Each row has a class, written as a number after it.
[-45,-56,262,295,42,-107,135,-253,-171,-128,244,29,-244,8,-347,-99,83,-390,70,180,-92,-181,81,-282,4,307,-307,81,9,-19,-94,166,26] : 8
[68,141,-113,242,18,-46,-611,-97,41,228,229,133,230,170,-164,-83,-245,-42,62,-18,162,-270,-105,70,-91,-327,240,17,-95,4,-347,239,68] : 6
[116,-159,60,235,-47,-93,232,-158,-298,-169,160,63,-181,-120,-395,91,-48,-265,43,-54,107,-126,197,-316,-133,212,-593,-18,229,-193,-142,-159,44] : 11
[228,32,-37,84,44,51,-37,-99,-69,-16,-80,77,-25,66,-160,149,291,-142,109,-30,-565,170,48,-117,-97,-403,-41,-49,90,37,78,-159,67] : 0
[-457,117,216,-77,222,9,72,-152,-105,-383,-67,-165,-388,-2,-146,-140,-94,-8,-231,133,-240,-37,-23,-16,114,128,173,18,101,-267,-327,406,-189] : 2
[127,86,-138,35,75,34,-304,-117,-185,-193,-123,42,-150,103,-201,251,96,-30,155,-332,-273,42,51,-212,-202,-482,100,220,175,73,-172,48,198] : 2
[99,110,-361,-28,-324,13,-338,87,-178,47,301,250,371,-210,-5,271,-266,33,-94,-496,23,-99,409,296,-293,-257,-323,-274,184,-470,-95,-613,127] : 0
[-245,181,-69,-53,-29,31,-300,-39,-89,-282,206,4,-46,-64,-76,64,-218,43,-69,-260,-62,-28,164,155,-59,-42,95,-18,62,-254,-286,155,38] : 4
[157,113,-379,31,-99,-6,-245,-111,-331,-162,87,149,85,22,-229,311,-176,18,118,-472,-63,-77,125,-159,-282,-432,-84,226,249,-96,-253,-146,279] : 5
[100,-67,181,246,274,-35,-199,-73,141,226,-100,-65,-13,133,-156,-182,65,-96,63,353,-94,48,-247,-48,113,-194,196,-234,-153,97,-159,301,-155] : 12
[27,-77,-196,291,51,301,-181,-150,-26,-292,-269,105,-83,35,-100,85,525,263,-52,230,-409,491,-86,-447,-83,-429,-155,-20,16,387,210,18,-58] : 2
[176,-184,-121,-41,-193,-180,308,146,15,388,190,-33,377,-122,69,99,-118,-292,-149,-188,27,-115,144,141,-169,-92,-549,-454,105,-449,256,-737,-32] : 1
[263,-127,-513,272,-202,249,-156,31,-149,-34,-139,223,288,-145,-32,229,396,324,-211,147,-215,477,134,-169,-284,-473,-548,-271,182,65,224,-584,-102] : 7
[109,-87,132,324,57,-20,-126,-229,-309,-363,52,-6,-310,-15,-382,99,180,-293,278,-176,56,-9,183,-450,-122,65,-271,131,97,194,-119,163,159] : 11
[-239,-3,-228,-193,-3,-81,191,-30,-306,-299,158,-75,3,-247,-138,123,-377,132,-238,-257,187,-113,209,117,-83,146,-359,-172,319,-590,-379,-183,-47] : 0
[-40,-34,-383,220,-237,119,3,-64,-63,95,162,203,208,-45,-44,-89,266,153,-374,482,-219,151,26,-3,-132,-42,-457,-117,54,-103,65,-311,-136] : 8
[-125,-67,-301,184,-85,-39,302,-211,65,103,230,237,101,100,-271,-16,40,-168,85,-263,-188,-331,84,102,-461,-208,-637,-54,22,-166,-394,-178,346] : 6
[-355,245,6,-101,-64,-53,-108,-97,27,-121,389,44,-22,12,-68,-178,-264,-81,-224,153,-112,-205,86,298,75,196,103,4,-9,-391,-313,195,-33] : 9
[15,-189,-468,74,-5,174,231,-28,-223,-289,-187,23,16,-236,-130,234,137,509,-296,179,66,361,51,-282,-141,-222,-612,-95,268,-15,-96,-397,-72] : 2
[98,-154,-442,171,-149,196,199,-22,-157,-50,-24,165,188,-230,-72,152,260,324,-370,398,-151,376,53,-149,-208,-185,-705,-284,145,-145,101,-600,-158] : 7
[119,-71,-166,122,55,-110,-161,-44,-41,220,113,6,234,-44,-186,18,-293,94,-23,59,313,-176,-101,-5,-26,-170,-85,-154,59,-164,-348,31,19] : 11
[-279,-113,-59,92,28,-130,748,-215,92,112,166,66,13,100,-293,-170,62,-167,-80,84,-149,-395,-22,184,-333,102,-688,-75,10,-274,-444,-109,223] : 6
[-74,-83,125,137,-172,-210,432,-255,33,264,552,36,-67,-44,-300,-295,27,-446,-239,597,-255,-444,40,9,64,597,-575,-93,-89,-327,29,-180,-116] : 10
[-25,4,139,55,21,39,-46,46,12,15,0,-32,0,-100,-55,-16,289,-137,-145,225,-597,274,95,176,-9,-102,-72,-513,51,-349,135,-229,-183] : 12
[89,-151,25,228,-85,-129,240,-135,-291,-120,252,62,-131,-146,-342,67,14,-285,-40,43,51,-147,219,-195,-134,255,-659,-70,167,-201,-114,-257,-1] : 0
[-84,-2,-36,-59,16,39,78,23,-146,-202,-46,-54,30,-164,-74,118,-36,47,-154,-114,-203,216,191,74,-86,-116,-197,-377,239,-429,-84,-207,-104] : 1
[0,-36,-70,197,-243,-170,120,-155,-253,-11,503,138,-57,-98,-352,-7,-207,-289,-59,59,238,-370,219,-118,-139,425,-594,125,131,-321,-230,-161,95] : 11
[63,-173,411,153,346,-42,-187,-17,21,-99,-464,-275,-221,205,-25,46,332,-306,347,-384,-193,153,-34,-328,-53,-434,234,-177,25,323,259,196,74] : 5
[-59,-120,80,225,44,-115,235,-137,-341,-275,159,53,-276,-109,-380,87,-212,-170,-9,-89,365,-199,171,-277,-149,304,-559,148,201,-142,-370,23,68] : 8
[150,-25,214,356,-18,-7,-253,-240,-149,-195,176,88,-265,52,-392,58,162,-335,235,-94,-111,-83,177,-415,-83,82,-196,107,43,192,-46,203,168] : 3
[69,72,-211,-3,-54,-28,-8,-147,-193,-49,85,87,-20,57,-205,126,-73,-32,-16,-140,-217,-125,28,-102,-125,-235,-103,222,158,-149,-193,-87,114] : 1
[184,65,-134,243,0,-62,-551,-11,-36,262,198,106,220,37,-143,17,-256,16,-21,-71,171,-168,-84,74,-102,-325,93,-59,-2,-125,-325,41,-18] : 5
[-213,43,-633,107,-224,127,-63,-231,-270,-307,202,168,145,-80,-108,62,-197,432,-266,-14,333,-69,58,-130,-191,-16,-400,275,172,-44,-325,-61,91] : 8
[64,-132,0,199,-23,-138,223,-134,-294,-241,178,40,-87,-108,-349,126,-128,-189,98,-120,336,-162,221,-264,-123,217,-572,40,193,-69,-221,-107,116] : 3
[-182,-4,-85,251,131,226,-212,-247,-52,-294,-247,47,-183,160,-108,-98,405,224,-94,331,-179,296,-125,-362,1,-166,15,196,-58,371,-17,388,-56] : 9
[104,12,-746,150,-352,179,-231,-28,-266,-146,75,211,311,-149,-90,279,28,377,-235,-104,121,182,192,-118,-345,-308,-487,10,234,8,-104,-410,51] : 4
[-63,-6,-327,239,-36,226,-199,-208,-112,-274,-44,98,-26,18,-126,25,239,299,-139,207,-119,231,-10,-335,-93,-267,-184,128,67,248,-14,45,-6] : 10
[101,-191,-245,292,92,271,-32,-46,-157,-294,-390,71,-64,-62,-108,166,517,327,-68,180,-268,607,12,-398,-125,-443,-367,-125,130,286,169,-191,-93] : 2
[392,-181,120,308,11,92,55,-59,-272,-268,-137,71,-144,-237,-292,333,372,-255,207,-141,-177,366,277,-475,-171,-137,-549,-274,223,28,217,-399,-11] : 11
[163,-283,-260,-98,-163,-198,342,158,-156,233,25,-57,353,-245,46,287,-140,-151,-91,-428,212,-100,207,16,-273,-157,-729,-459,226,-465,187,-856,24] : 0
[21,-294,-67,272,154,59,482,-158,36,-70,-179,165,-144,76,-318,105,370,-200,156,-182,-502,130,9,-121,-471,-443,-740,-296,7,44,-168,-239,231] : 4
[-21,154,-79,38,-101,-49,-69,-190,56,139,325,180,-46,195,-177,-121,-40,-180,-28,139,-428,-261,-57,69,-29,-51,48,242,-31,-117,-159,103,134] : 8
[-170,104,12,-4,194,-29,-10,-314,-100,-243,32,-59,-369,215,-254,-98,-73,-61,58,-48,-253,-256,-132,-211,45,-105,218,408,39,85,-393,432,131] : 2
[181,-86,-316,266,-170,248,-157,-18,-50,18,-126,199,124,-43,-96,66,440,230,-213,325,-412,440,23,-209,-156,-384,-350,-162,46,118,222,-297,-115] : 0
[-93,116,-70,-6,176,18,-99,-225,-188,-338,-76,-5,-294,150,-214,82,-74,55,162,-249,-89,-86,-35,-201,-79,-225,181,416,122,76,-399,349,192] : 10
[107,-6,-22,247,116,-89,-329,-36,-38,233,58,-34,95,39,-147,-64,-164,-26,-5,122,149,-91,-160,-15,-13,-220,145,-118,-42,-49,-342,205,-93] : 10
[105,74,-314,-67,-119,-51,35,-144,-222,-74,192,89,67,-34,-174,179,-111,-43,2,-198,-152,-155,120,29,-184,-218,-201,137,214,-258,-244,-267,183] : 4
[-42,-74,-290,128,-134,-86,510,-119,-27,63,207,143,195,-28,-274,20,33,-153,-7,-137,-77,-238,191,163,-435,-121,-732,-170,129,-227,-388,-332,273] : 10
[290,-36,48,297,174,-25,-541,-13,-32,264,-58,5,138,45,-146,34,87,-113,144,19,-65,93,-136,-92,-34,-433,197,-253,-51,5,-127,110,-55] : 6
[0,-163,213,399,88,58,419,-100,319,289,-2,207,-64,194,-215,-225,652,-461,55,326,-899,80,-66,72,-312,-297,-504,-421,-203,99,109,-176,73] : 5
[254,-139,354,422,37,9,-63,-126,-104,-74,-11,13,-321,-41,-352,27,529,-465,189,222,-530,195,124,-358,-30,15,-280,-237,32,159,237,-59,-47] : 8
[-65,-227,-176,215,193,48,383,-189,-83,-177,-96,231,-111,55,-327,166,189,-117,216,-353,-213,-15,-7,-183,-517,-422,-698,-142,74,0,-332,-170,377] : 8
[-33,17,-135,-54,-124,-143,367,-125,-69,226,283,66,12,-9,-180,-120,0,-193,-274,451,-422,-242,-60,113,-26,100,-276,-7,96,-439,-144,-241,-57] : 6
[-11,76,-34,49,190,45,-201,-292,-163,-290,-94,-30,-300,186,-226,65,117,-72,227,-247,-389,-35,-63,-311,-28,-323,244,331,77,172,-173,332,163] : 11
[-170,41,140,0,177,67,-107,-34,-27,-255,-98,-111,-222,-102,-115,66,121,7,-48,1,-400,216,46,-46,14,-123,79,-238,63,-156,-86,136,-114] : 2
[98,-126,449,348,229,-9,200,-230,-85,-187,-81,-61,-394,81,-377,-109,419,-442,174,293,-406,126,28,-414,42,110,-204,-93,-3,225,70,221,-46] : 8
[-188,-117,-116,-198,-92,-271,315,-43,-98,138,182,-146,165,-2,0,13,-435,-170,-145,-362,441,-491,78,83,-162,130,-394,-31,136,-471,-141,-285,118] : 1
[-70,-119,-648,94,-202,147,216,-68,-240,-198,86,201,239,-231,-103,215,-81,501,-391,141,276,163,89,-140,-255,-97,-790,-25,268,-235,-162,-498,-37] : 11
[-219,-135,-82,155,24,-68,615,-298,47,88,111,137,-51,133,-344,-112,104,-207,-62,2,-318,-355,-41,-18,-384,-34,-669,-31,-19,-153,-368,-32,220] : 1
[198,-177,46,299,-12,-65,82,-164,-278,-197,85,60,-190,-118,-393,129,131,-288,114,-68,-79,-48,186,-374,-148,50,-522,-75,191,37,-20,-144,52] : 5
[-4,-30,-368,-105,-32,-101,255,-173,-299,-95,142,66,-23,-44,-221,194,-223,34,-118,-184,-104,-230,-2,-100,-166,-145,-364,170,247,-321,-289,-270,113] : 0
[253,-206,189,290,122,32,48,-110,-280,-296,-146,46,-271,-129,-382,255,287,-208,252,-165,-90,229,189,-494,-159,-41,-471,-122,186,95,41,-98,116] : 8
[-19,-221,-115,236,28,9,481,-177,110,89,22,175,45,82,-261,-5,331,-236,109,-115,-404,-43,26,-15,-407,-274,-718,-321,31,-106,-165,-252,287] : 11
[-279,173,-89,114,-125,98,-164,-262,123,46,259,133,-49,272,-92,-386,87,117,-345,556,-190,-202,-154,-16,73,172,66,378,-138,14,-124,329,-76] : 12
[-81,-109,267,264,259,-59,96,-337,-363,-505,-93,-92,-449,40,-438,16,52,-240,249,-96,194,-71,86,-530,-37,192,-203,205,125,185,-297,437,123] : 9
[-171,178,-60,-9,25,44,-452,-17,-180,-363,29,-33,-59,-73,-64,147,-127,63,61,-453,-42,29,256,88,-123,-275,172,-28,131,-154,-285,111,93] : 7
[-331,94,-28,-109,38,-29,133,-38,-136,-217,163,-43,-32,-124,-90,-46,-325,52,-242,-16,10,-97,117,179,-28,103,-109,-154,144,-486,-331,13,-86] : 7
[64,87,156,133,191,192,-492,43,-100,-338,-259,-34,-180,-28,-100,165,335,-91,145,-261,-551,470,188,-110,-67,-467,259,-316,109,59,96,82,-74] : 12
[-93,-146,87,-78,106,-209,141,-37,-87,30,-105,-240,-25,90,-31,21,-128,-299,64,-434,186,-236,71,-134,-102,-63,-169,-85,119,-193,-10,-55,52] : 1
[36,-129,-101,-73,-175,-252,110,127,-18,305,156,-86,270,14,51,77,-200,-316,-43,-356,215,-264,164,129,-220,-42,-379,-236,104,-385,127,-492,87] : 12
[85,-71,10,-30,441,100,-140,-220,-309,-603,-482,-134,-461,50,-287,348,180,105,385,-427,-217,283,-20,-657,-23,-540,167,268,208,317,-200,315,232] : 11
[155,26,136,307,77,-52,-396,-13,132,413,63,43,162,116,-104,-176,97,-196,-6,342,-196,20,-150,89,34,-271,197,-243,-205,-5,-99,156,-144] : 9
[-106,-294,3,237,286,22,475,-212,4,-159,-233,60,-299,104,-317,31,364,-155,163,-157,-432,53,-72,-199,-413,-364,-616,-170,39,66,-258,-36,221] : 5
[214,125,-231,109,-76,68,-441,-83,-145,-35,48,166,-15,59,-184,254,97,-62,172,-322,-387,42,74,-121,-220,-520,71,167,103,22,-50,-98,200] : 10
[-54,-12,-196,300,59,301,-283,-190,-55,-282,-209,108,-120,81,-96,34,422,296,-102,227,-320,410,-87,-394,-84,-334,-79,82,-16,323,71,122,-77] : 12
[33,-95,227,283,148,-95,101,-256,-355,-374,66,-73,-358,-1,-391,34,76,-364,182,-114,95,-109,165,-468,-57,206,-269,148,164,128,-210,252,77] : 3
[-43,127,-164,-29,-16,-33,-118,-204,-137,-146,41,56,-144,120,-189,52,-83,-9,44,-145,-176,-201,-3,-93,-87,-197,81,346,133,-71,-295,135,137] : 2
